Below are the code and all the weights of a small trained network. Each question names an input and a class and asks about switching units off, where a switched-off unit gives its printed mean instead of its output.

import numpy as np


def w(rows, s, z=0):
    codes = np.array(rows[::2]) - 128.0
    scale = np.full(codes.shape[1], s)
    scale[-1] = z or s
    return codes * scale


def f(y):
    return y / 2 * (1 + np.tanh(0.7978845608 * (y + 0.044715 * y**3)))


def log_softmax(a):
    a = a - a.max(-1, keepdims=True)
    return a - np.log(np.exp(a).sum(-1, keepdims=True))


def net(x, mask):
    res = np.array(x, float).reshape(1, 4) / 4 @ E
    y = f(res @ A[0][:, :-1].T + A[0][:, -1])
    res = res + np.where(mask, y, B[0][:, -1]) @ B[0][:, :-1]
    return log_softmax(res[-1] @ U[:, :-1].T + U[:, -1])


A, B = {}, {}
E = w([
[66,127,80,242,58,71,105,137,135,131,114],'x0',
[148,145,81,81,171,22,136,194,72,130,187],'x1',
[46,119,223,45,47,60,90,87,154,133,55],'x2',
[232,111,182,148,134,69,126,145,248,100,40],'x3',
],0.011)
A[0] = w([
[143,124,144,149,109,142,128,115,142,131,124,100],'neuron 1',
[164,135,128,134,137,107,127,131,157,140,116,132],'neuron 2',
[105,122,146,151,106,205,134,113,155,115,117,108],'neuron 3',
[86,124,116,115,126,166,119,128,111,135,154,81],'neuron 4',
[75,139,170,64,99,109,133,122,151,130,102,115],'neuron 5',
[105,142,138,106,109,118,107,132,132,116,118,89],'neuron 6',
[127,125,132,126,130,130,122,127,135,131,126,254],'neuron 7',
[153,134,88,96,144,31,132,139,110,128,146,113],'neuron 8',
[173,114,121,174,136,160,125,149,118,129,143,116],'neuron 9',
[101,114,156,104,107,112,118,125,125,138,102,100],'neuron 10',
[158,141,106,161,148,144,125,117,130,108,135,105],'neuron 11',
[122,128,129,86,143,158,130,127,109,128,139,112],'neuron 12',
[163,140,117,137,143,160,134,128,124,127,136,122],'neuron 13',
[155,123,163,75,141,214,127,109,141,128,119,120],'neuron 14',
[157,116,157,152,127,113,126,149,156,117,128,92],'neuron 15',
[146,130,101,148,135,165,127,139,128,137,124,111],'neuron 16',
[83,133,121,252,84,94,118,129,135,133,119,110],'neuron 17',
[179,139,144,54,148,145,125,143,118,136,132,100],'neuron 18',
[167,133,94,165,162,166,133,143,131,138,138,111],'neuron 19',
[144,126,117,107,140,72,126,140,103,129,144,96],'neuron 20',
[49,125,109,122,106,178,128,132,73,125,139,113],'neuron 21',
[187,119,148,153,116,98,129,133,171,112,92,128],'neuron 22',
[103,126,106,174,117,95,128,128,125,134,117,96],'neuron 23',
[173,128,142,116,126,121,128,119,137,134,120,108],'neuron 24',
[161,136,124,136,132,116,118,135,143,142,100,91],'neuron 25',
[124,134,153,171,104,214,122,110,152,137,92,109],'neuron 26',
],0.018,0.015)
B[0] = w([
[107,121,135,146,152,124,124,127,138,151,125,148],'neuron 1',
[106,166,111,131,143,132,136,104,112,148,145,182],'neuron 2',
[108,111,164,176,158,135,106,195,130,148,120,205],'neuron 3',
[106,162,131,135,189,115,127,92,145,148,137,178],'neuron 4',
[141,56,151,148,77,90,132,79,113,125,142,246],'neuron 5',
[115,67,143,145,146,109,140,100,139,136,142,160],'neuron 6',
[206,210,98,114,5,165,130,145,68,109,118,230],'neuron 7',
[115,105,170,167,155,165,110,208,120,147,118,233],'neuron 8',
[125,93,152,126,94,99,124,95,117,125,135,192],'neuron 9',
[106,82,155,123,113,88,116,95,122,125,143,190],'neuron 10',
[125,91,153,135,121,97,132,101,126,122,134,172],'neuron 11',
[120,148,98,118,153,126,140,109,153,118,126,172],'neuron 12',
[141,94,136,136,109,109,127,108,118,119,136,175],'neuron 13',
[131,101,67,65,154,137,144,164,152,98,119,227],'neuron 14',
[97,158,126,138,178,111,132,93,149,144,125,169],'neuron 15',
[111,90,147,136,115,101,132,112,134,130,136,166],'neuron 16',
[142,95,55,39,147,138,151,155,152,87,120,252],'neuron 17',
[117,101,67,80,152,128,146,150,152,99,123,208],'neuron 18',
[126,91,153,123,64,102,120,80,120,134,118,209],'neuron 19',
[113,96,159,161,174,150,108,176,157,136,118,183],'neuron 20',
[135,218,127,142,162,126,130,67,142,145,118,239],'neuron 21',
[133,213,123,133,159,140,132,71,125,136,124,231],'neuron 22',
[119,87,104,98,150,130,150,124,152,108,139,176],'neuron 23',
[106,145,117,133,158,122,130,102,152,130,135,162],'neuron 24',
[99,138,123,129,171,115,116,97,150,147,154,156],'neuron 25',
[116,112,173,173,161,152,110,213,113,149,140,222],'neuron 26',
],0.027,0.018)
U = w([
[148,87,57,57,156,146,157,135,170,84,136,106],'0',
[144,59,177,151,78,61,113,47,109,141,174,103],'1',
[124,208,118,155,184,133,123,39,149,190,152,111],'2',
[119,92,173,187,170,179,74,197,135,171,132,116],'3',
[245,185,101,123,28,184,119,132,51,122,120,254],'4',
],0.012,0.0075)

Each question gives the input, the list of numbers given to net, and the class t.
The units are the neurons (one row each of A and B). Each row of codes is followed by its name. A weight is (code - 128) times the scale printed after its matrix; where a second scale follows, it is the last column's (A, B and U).
mask holds one flag per neuron, in row order. A switched-off neuron (its flag False) gives its mean, the last column of its row in B, instead of its output. The means were averaged over made-up inputs and are rounded, as every weight is.
A unit's drop is (log p(t) with every unit on - log p(t) with that unit switched off) / (log p(t) with every unit on - log p(t) with every unit switched off).
The circuit of an input: a set's keep is (log p(t) with only the set's units on - log p(t) with every unit switched off) / (log p(t) with every unit on - log p(t) with every unit switched off). Starting from the 12 units with the biggest drops (on a tie, the unit counted first), units are removed one at a time, each time the one whose removal leaves the highest keep (on an exact tie, the one counted first), for as long as the keep stays at least 0.8.
circuit, biggest first: the units of the circuit, biggest drop first
top k neurons: the k neurons with the biggest drops, biggest first
drop when u is switched off: that unit's drop, to one decimal
input [3,-7,0,6], class 3: circuit, biggest first -> [neuron 26]
input [-5,6,2,5], class 3: top 4 neurons -> [neuron 8; neuron 17; neuron 21; neuron 20]
input [-6,-4,6,7], class 2: top 3 neurons -> [neuron 22; neuron 17; neuron 15]
input [-5,-3,-7,-1], class 1: top 2 neurons -> [neuron 19; neuron 17]
input [-3,-3,-3,2], class 4: top 3 neurons -> [neuron 17; neuron 5; neuron 8]
input [-7,7,8,0], class 1: top 3 neurons -> [neuron 5; neuron 17; neuron 10]
input [-5,7,6,-5], class 3: top 2 neurons -> [neuron 8; neuron 20]
input [-2,-8,-6,-7], class 3: top 4 neurons -> [neuron 26; neuron 3; neuron 22; neuron 5]
input [-2,4,1,-2], class 3: top 4 neurons -> [neuron 17; neuron 8; neuron 20; neuron 22]
input [-6,7,0,-8], class 2: top 2 neurons -> [neuron 21; neuron 17]
input [-5,7,-5,-4], class 3: top 3 neurons -> [neuron 8; neuron 17; neuron 20]
input [5,6,4,1], class 3: top 2 neurons -> [neuron 8; neuron 14]
input [5,6,-1,6], class 2: top 2 neurons -> [neuron 22; neuron 26]
input [2,-2,5,-7], class 2: circuit, biggest first -> [neuron 21]
input [-3,-4,3,1], class 3: top 3 neurons -> [neuron 17; neuron 26; neuron 3]
input [-2,-8,8,-2], class 1: drop when neuron 8 is switched off -> 3.1
input [-5,-3,5,-8], class 2: drop when neuron 21 is switched off -> 1.8
input [7,-7,-8,1], class 1: drop when neuron 14 is switched off -> 1.5
